Below is a small trained network, with its code and all its weights. Each question gives an input and a target symbol and asks what happens when units are switched off, that is, made to give their printed mean instead of their output.

import numpy as np


def w(rows, s, z=0):
    codes = np.array(rows[::2]) - 128.0
    scale = np.full(codes.shape[1], s)
    scale[-1] = z or s
    return codes * scale


def f(y):
    return np.maximum(y, 0)


def softmax(a):
    e = np.exp(a - a.max(-1, keepdims=True))
    return e / e.sum(-1, keepdims=True)


def log_softmax(a):
    a = a - a.max(-1, keepdims=True)
    return a - np.log(np.exp(a).sum(-1, keepdims=True))


def net(x, mask):
    ids = ['ΘΛΨαβγδζπτω'.index(c) for c in x.split()]
    T = len(ids)
    res = E[ids] + P[:T]
    u = 0
    for l in range(3):
        q, k, v = (res @ M[l].T for M in (Q, K, V))
        z = softmax(np.where(np.tri(T) > 0, q @ k.T / 3**0.5, -1e9)) @ v
        res = res + np.where(mask[u], z, O[l][:, -1]) @ O[l][:, :-1]
        u += 1
        y = f(res @ A[l][:, :-1].T + A[l][:, -1])
        res = res + np.where(mask[u : u + 4], y, B[l][:, -1]) @ B[l][:, :-1]
        u += 4
    return log_softmax(res[-1] @ U[:, :-1].T + U[:, -1])


Q, K, V, O, A, B = {}, {}, {}, {}, {}, {}
E = w([
[114,162,197],'Θ',
[221,138,112],'Λ',
[152,8,54],'Ψ',
[136,67,120],'α',
[123,147,184],'β',
[145,70,126],'γ',
[2,120,55],'δ',
[154,106,149],'ζ',
[119,148,181],'π',
[81,169,190],'τ',
[116,149,180],'ω',
],0.016)
P = w([
[130,2,180],'0',
[118,49,164],'1',
[109,76,149],'2',
[107,95,137],'3',
[103,107,130],'4',
[99,119,127],'5',
[99,126,122],'6',
[98,132,119],'7',
[96,135,116],'8',
[96,139,114],'9',
[92,141,113],'10',
[90,143,111],'11',
[93,147,105],'12',
],0.0081)
Q[0] = w([
[228,160,255],'L0H1',
[75,97,236],'L0H1',
[200,161,113],'L0H1',
],0.0063)
K[0] = w([
[254,216,210],'L0H1',
[19,234,148],'L0H1',
[242,105,151],'L0H1',
],0.006)
V[0] = w([
[229,194,71],'L0H1',
[164,129,254],'L0H1',
[54,85,132],'L0H1',
],0.0098)
O[0] = w([
[251,218,139,3],'L0H1',
[253,69,202,193],'L0H1',
[10,73,102,193],'L0H1',
],0.0057,0.0028)
A[0] = w([
[94,181,161,170],'L0N1',
[165,128,158,52],'L0N2',
[142,253,123,87],'L0N3',
[125,96,130,254],'L0N4',
],0.018,0.003)
B[0] = w([
[225,179,144,179],'L0N1',
[56,129,100,189],'L0N2',
[24,2,157,183],'L0N3',
[199,212,112,255],'L0N4',
],0.013,0.0064)
Q[1] = w([
[35,180,254],'L1H1',
[58,168,111],'L1H1',
[86,105,154],'L1H1',
],0.014)
K[1] = w([
[73,71,251],'L1H1',
[86,77,131],'L1H1',
[167,74,155],'L1H1',
],0.012)
V[1] = w([
[60,181,207],'L1H1',
[198,179,124],'L1H1',
[4,65,66],'L1H1',
],0.0046)
O[1] = w([
[91,228,19,6],'L1H1',
[111,65,139,164],'L1H1',
[255,222,93,87],'L1H1',
],0.0044,0.0023)
A[1] = w([
[158,93,68,95],'L1N1',
[93,158,215,205],'L1N2',
[61,163,7,145],'L1N3',
[120,190,147,6],'L1N4',
],0.015,0.0014)
B[1] = w([
[151,56,150,253],'L1N1',
[181,77,143,250],'L1N2',
[95,230,251,250],'L1N3',
[73,102,145,184],'L1N4',
],0.017,0.0045)
Q[2] = w([
[70,166,55],'L2H1',
[6,176,29],'L2H1',
[253,76,224],'L2H1',
],0.024)
K[2] = w([
[250,101,184],'L2H1',
[246,105,186],'L2H1',
[2,135,71],'L2H1',
],0.019)
V[2] = w([
[2,95,111],'L2H1',
[72,86,99],'L2H1',
[110,147,153],'L2H1',
],0.0057)
O[2] = w([
[71,89,176,179],'L2H1',
[219,121,186,46],'L2H1',
[3,116,109,254],'L2H1',
],0.0029,0.0058)
A[2] = w([
[56,145,106,180],'L2N1',
[248,124,99,64],'L2N2',
[224,118,112,252],'L2N3',
[177,187,155,77],'L2N4',
],0.017,0.0031)
B[2] = w([
[175,163,107,194],'L2N1',
[67,173,251,226],'L2N2',
[196,119,42,250],'L2N3',
[111,63,72,200],'L2N4',
],0.02,0.012)
U = w([
[123,60,156,247],'Θ',
[245,76,46,218],'Λ',
[102,144,200,69],'Ψ',
[240,157,160,163],'α',
[150,116,143,31],'β',
[174,124,123,2],'γ',
[144,124,111,86],'δ',
[208,138,90,9],'ζ',
[154,117,141,38],'π',
[136,120,154,75],'τ',
[155,119,138,59],'ω',
],0.012,0.0044)

Each question gives the input, a string of symbols that net reads in full, and the target symbol t.
The units are the heads (3 rows each of Q, K, V and O) and the neurons (one row each of A and B). Each row of codes is followed by its name. A weight is (code - 128) times the scale printed after its matrix; where a second scale follows, it is the last column's (O, A, B and U).
mask holds one flag per unit, layer by layer, with each layer's heads first. A switched-off unit (its flag False) gives its mean, the last column of its rows in O or B, instead of its output. The means were averaged over made-up inputs and are rounded, as every weight is.
A unit's drop is (log p(t) with every unit on - log p(t) with that unit switched off) / (log p(t) with every unit on - log p(t) with every unit switched off).
The circuit of an input: a set's keep is (log p(t) with only the set's units on - log p(t) with every unit switched off) / (log p(t) with every unit on - log p(t) with every unit switched off). Starting from the 12 units with the biggest drops (on a tie, the unit counted first), units are removed one at a time, each time the one whose removal leaves the highest keep (on an exact tie, the one counted first), for as long as the keep stays at least 0.8.
circuit, biggest first: the units of the circuit, biggest drop first
most important unit: the unit with the biggest drop
k most important neurons: the k neurons with the biggest drops, biggest first
k most important neurons of layer l: the k neurons of layer l with the biggest drops, biggest first
drop of u: that unit's drop, to one decimal
input τ ζ γ Λ ζ ζ γ Λ α β τ, target Λ: 3 most important neurons => (L2N3 L1N2 L1N4)
input τ Ψ Λ α Λ Ψ τ, target Λ: 2 most important neurons => (L1N2 L2N3)
input π τ ω, target α: 3 most important neurons => (L1N3 L2N2 L1N2)
input ζ Ψ β, target α: 4 most important neurons => (L2N2 L1N3 L1N2 L2N3)
input α Ψ Λ γ ζ Λ Ψ Λ, target Θ: 4 most important neurons => (L2N3 L0N3 L0N4 L1N2)
input Λ τ π Ψ, target α: most important unit => L0N4
input Λ β β Λ ζ γ, target α: circuit, biggest first => (L2N2 L2H1 L0H1 L0N3)
input Λ ω Λ ζ ω ζ ζ τ Λ α, target α: 3 most important neurons => (L0N2 L1N3 L2N4)
input Λ Λ ω ζ Λ Θ ζ ω Θ γ, target α: 2 most important neurons => (L1N3 L0N2)
input Θ α π, target α: circuit, biggest first => (L1N2 L2N4)
input π ω Λ Λ Λ Λ Ψ, target α: 4 most important neurons => (L2N2 L0N4 L2N3 L0N2)
input ω Λ τ Ψ π ω τ τ Λ τ Λ τ δ, target δ: 2 most important neurons of layer 1 => (L1N3 L1N4)
input Λ β δ Λ Λ τ Λ Ψ ζ β Ψ, target Ψ: 3 most important neurons => (L1N3 L2N3 L1N1)
input α Λ Λ Λ ω Θ τ Λ ω Λ, target Θ: 3 most important neurons of layer 2 => (L2N3 L2N2 L2N1)
input β Λ β τ γ α δ Θ Ψ, target Ψ: most important unit => L0H1
input β δ τ Λ ζ τ π τ Λ Θ, target Θ: 2 most important neurons of layer 0 => (L0N1 L0N2)
input Λ Ψ Ψ δ α Λ Θ, target Θ: 3 most important neurons of layer 1 => (L1N2 L1N3 L1N4)
input γ Λ τ, target α: 2 most important neurons of layer 0 => (L0N1 L0N2)
input τ Ψ α, target α: 2 most important neurons of layer 2 => (L2N2 L2N4)
input ζ γ Ψ Θ, target α: drop of L1N3 => 1.9
input ζ γ π, target α: drop of L1N3 => 1.7
input Λ Ψ β Ψ Ψ Λ τ Λ ζ Λ Ψ, target Θ: drop of L2N3 => 1.4
input Ψ Λ β ζ Λ δ, target δ: most important neuron of layer 0 => (L0N4)
